napag: -14 -22  18  31
daf: -33  32 -45  -4
dere: -27 -14   8  17
lozot: -13  10  -2  -8
tobu: -34  40 -86 -22
bov: -22 -13   1  11
zil: -23  31  18 -14
los: -39  -7   8  24
chg lozot: -13  10  -2  -9
3, -8
perm:  17   8 -14 -27
dere
perm:  24   8  -7 -39
los
perm:  31  18 -22 -14
napag

durez: -34 -41 -17 -17 -10
butu: -45 -51 -20 -20 -11
verol:  26 -80 -16 -17  -7
buros:  13 -44 -35 -35 -31
bel: 16 16 36 35 36
zizu: -56 -60  27  25  32
bod:  16  15 -37 -37 -31
pud: -10 -33 -17 -41 -17
zazo:  -7 -43 -38 -37 -38
size: -56 -60  27  25
4
perm: -41 -34 -17 -17 -10
durez
loc: -45
butu, 0
loc: 27
zizu, 2
loc: -44
buros, 1

dese: -49  40 -33   4   0   4 -19  23  22  68 -17  -4  -6  43  21  -1  -3  19   1  -1 -46   6  23 -12   5  47 -61   6 -10  28
mir: -49 -31 -33   4   0   4 -19  23  22  68 -17  -4  -6  43  21  -1  -3  19   1  -1 -46   6  23 -12   5  47 -61   6 -10  28
Dogi:  35   8 -33  38  24  43  27  51 -21  32 -17 -47 -15  20  16  -1  -3  12 -33  44 -17  -7   7   5 -32  47 -45  45  15  20
fabop:  -7  47  22 -18  15 -62  -8 -48 -30  -5 -13  -4   3  17  35  14  10 -24 -20  72 -29  39   7  52   1  54 -32  21  15  35
verim: -49  40 -33   4   0   4 -19  23  -5  68 -17  -4  -6  43  21  -5  -3  19   1  -1  17   6  23 -12   5  47 -61   6 -10  28
nanir:  11 -12  59  16  34 -46   8 -19 -24  -5  15  60 -29  13   2 -24  40 -31 -25 -12  29  19 -18  57  17  47 -20 -29  47 -30
zuk:  -1  47 -40  16 -33 -29  35  32  19 -31  47  23  17 -27 -13 -28 -21 -34  40 -28 -23  52  40 -29  17 -26 -24  35   3  20
Koret:  23  27  16  29  34  27   4 -15 -33 -20 -49  23  59 -17   2  33  27   8   5  -1  58 -13  60  17  33 -41  10 -24 -16   5
Nele:  47 -50 -46  -1  10   4 -35  37  -2 -26   7 -47 -20   0  21 -24 -25  36  14 -34  -6 -59   7 -41  33  77 -45  -4  60 -34
dadig: -43 -50   4  12   0  21 -15   4  16 -47  -1   7  12  40  55 -20  58 -10  27  49  46 -78  23 -23  29   3 -24   1  22  20
gol:  -1  27  59  42 -33  -7   4  14  -2  -5 -33 -47  17   3 -51   7   5   5  44 -23  40 -26  -1 -18  -7 -12  35  -4 -73  24
Miva: -79 -50  16 -44 -19   4  27  -1   4  16  -5  12  -1   3 -27  18  10  15  27  -6   0 -39 -22  11 -32 -34 -24  35 -54  35
chg Dogi:  35   8 -33  38  24  43  26  51 -21  32 -17 -47 -15  20  16  -1  -3  12 -33  44 -17  -7   7   5 -32  47 -45  45  15  20
6, 27
chg Nele:  47 -50 -46  -1  10   4 -35  37  -2 -26   7 -47 -20   0  21 -24 -25  36  14 -34  -6 -59   8 -41  33  77 -45  -4  60 -34
22, 7

maneb: -20   4  20 -35 -14 -44   9 -28  -7  32 -15  26 -51  -6  11  43  17  37 -63 -12 -28  73  50  12 -35 -23 -53 -16   0 -30  45
Peka: -28  53 -14  33 -43 -13 -19  48 -19   8  15 -21  10 -15  20 -25  -1 -51   9  44  21 -52  -8 -40  34  -9  84  24  27 -58  -8
Pid: -17 -39  -3 -61  33 -32  49 -38   4  35 -30   7  -9  -9 -14 -12 -14  46 -66 -54   6  37  21  23 -25 -29 -57  13 -40  21 -26
Rozi:  13 -66  -4 -37  38  14  31 -13  27 -17 -12  -8  31  -2 -31 -18 -34  31 -11 -60  17 -12 -30  33  -6 -10 -53  10 -35  80 -53
Par: -25  41  29  -6 -13 -51 -42  34   6  -5  11  26 -47 -27  22  82  12  -3 -36  27 -33  41  29   1  -9 -28 -25 -29  40 -35  58
zatek: -22  36  28  -9 -10 -47 -37  26   5   2   8  27 -47 -20  24  79  15   5 -42  20 -37  51  33   6 -14 -27 -32 -29  34 -38  61
poz: -34  55  -6  26 -44 -27 -29  63 -10   1  18 -15   7 -30  23   3  -4 -51   1  44  14 -51 -10 -36  35 -17  69  21  35 -52  -1
sokek: -35  55  -9  27 -46 -27 -26  62  -8  -1  17 -13   4 -27  21   0  -4 -50   3  49  15 -47 -10 -37  36 -17  69  19  36 -52  -3
puze:  -1 -59  -7 -53  39  -5  41 -20  19   1 -20  -5  20  -6 -29 -19 -33  37 -30 -63  17   0 -18  31  -7 -20 -55  17 -41  66 -52
-34  55  -6  26 -44 -27 -29  63 -10   1  18 -15   7 -30  23   3  -4 -51   1  44  14 -51 -10 -36  35 -17  69  21  35 -52  -1
poz
-22  36  28  -9 -10 -47 -37  26   5   2   8  27 -47 -20  24  79  15   5 -42  20 -37  51  33   6 -14 -27 -32 -29  34 -38  61
zatek

dibo:  37 -85 -18  73  34  33 -35  16  -6  65 -18 -60
Mav:  -6  15 -10   6 -47  24  46  24 -51  27   2  29
nez:  37 -85 -18  73  34  33 -35  16 -18  65 -18 -60
zesum:   56    7  -40   -8 -100   75   47  -33  -86  -28  -72  -75
nok:   9 -43   4  51  33   4  -9  21 -14  59   9   4
Gozu:  37  65  34  -6 -18  16 -18  34 -60 -85  73 -35
Tazab:  12  -6  11   9  -5  12  15  19  -6   8 -40   0
size:  37 -85 -18  73  34  33 -35
7
loc: -47
Mav, 4
chg nez:  37 -85 -18  73  34  33 -34  16 -18  65 -18 -60
6, -35
perm:  37  16  65 -60 -85  33 -35 -18  -6  73 -18  34
dibo
size:   56    7  -40   -8 -100   75   47  -33  -86  -28  -72
11
size:  -6  15 -10   6
4

Badi: -2 -1  3 -2 -1 -2  0  3  3 -2 97  2 -1  1  0  0  2
zuza:  4 -1  1  2  1  1 -5 -2  3 -1 -1 -1  4 -1 -3  0  2
pup:  3 -2 -5  2  4  1 -3 -1  2  2  4  1 -1 -1 -1  0 -1
gora:  1 -2  2  6 -3  0 -5  1 -4 -1  0 -1 -1 -2  0  0 -1
vimur:  1  2 -3  3 -2 -1  2  1 -3 -2 -1  1 -1  0 -3  3  0
Gegu: -4  2 -2  3 -4  1 -1  1  3  0  0  0  1 -3 -4  0  2
 4 -1  1  2  1  1 -5 -2  3 -1 -1 -1  4 -1 -3  0  2
zuza
perm: -5 -3 -2 -1 -1 -1 -1 -1  0  1  1  1  2  2  3  4  4
zuza

Dab:  13 -13  22 -11  17
vavek:   4 -44  56  27 -69
vuluv: -69  52   2  32 -40
Fipof: -65 -45 -53  -8 -60
loz: -39 -61  62  -1  -3
depeg: -39 -71 -15 -36 -24
ropog:   5   5 -84  76  52
Dake: -52 -25 -90  78  84
Dobi: -17   2 -57 -80  44
mipav:  58  91 -68 -48 -81
perm: -84   5   5  52  76
ropog
chg mipav:  58  91 -68 -47 -81
3, -48
size: -69  52   2  32
4

nema: 46 68  5 27  9 32
tol:  84 -78  59  45 -92 -43
vob: 68 32 46 27  9  4
perm:  9 32 46 68  5 27
nema
loc: -78
tol, 1
loc: -43
tol, 5
perm:  4  9 27 32 46 68
vob

basad:   2 -11  -3   4  -1  17   7   0  -4  13   3   8 -11 -17   8   7  13   7  -2 -10 -22  -2 -22  13 -22  32  10   6 -11 -23 -14  25  -1
Nibe:   7  -2 -14   8 -11   6   2  13  17  -3   7  -2   8  25   3 -23 -22  -1   4 -11 -22  32   7 -21 -10  10  13   0  -4  13  -1 -11 -17
ruv:  16 -17  -5   5  -2  44  34   9  -6  18  -5   3 -30 -17  11   5  14   8  -3 -38 -54  -2 -51  21 -44  77  30   2 -17 -59 -24   7   7
  7  -2 -14   8 -11   6   2  13  17  -3   7  -2   8  25   3 -23 -22  -1   4 -11 -22  32   7 -21 -10  10  13   0  -4  13  -1 -11 -17
Nibe
perm: -59 -54 -51 -44 -38 -30 -24 -17 -17 -17  -6  -5  -5  -3  -2  -2   2   3   5   5   7   7   8   9  11  14  16  18  21  30  34  44  77
ruv
chg Nibe:   7  -2 -14   8 -11   6   2  13  17  -3   7  -2   8  25   3 -23 -22  -1   4 -10 -22  32   7 -21 -10  10  13   0  -4  13  -1 -11 -17
19, -11
perm: -23 -22 -22 -22 -17 -14 -11 -11 -11 -10  -4  -3  -2  -2  -1  -1   0   2   3   4   6   7   7   7   8   8  10  13  13  13  17  25  32
basad

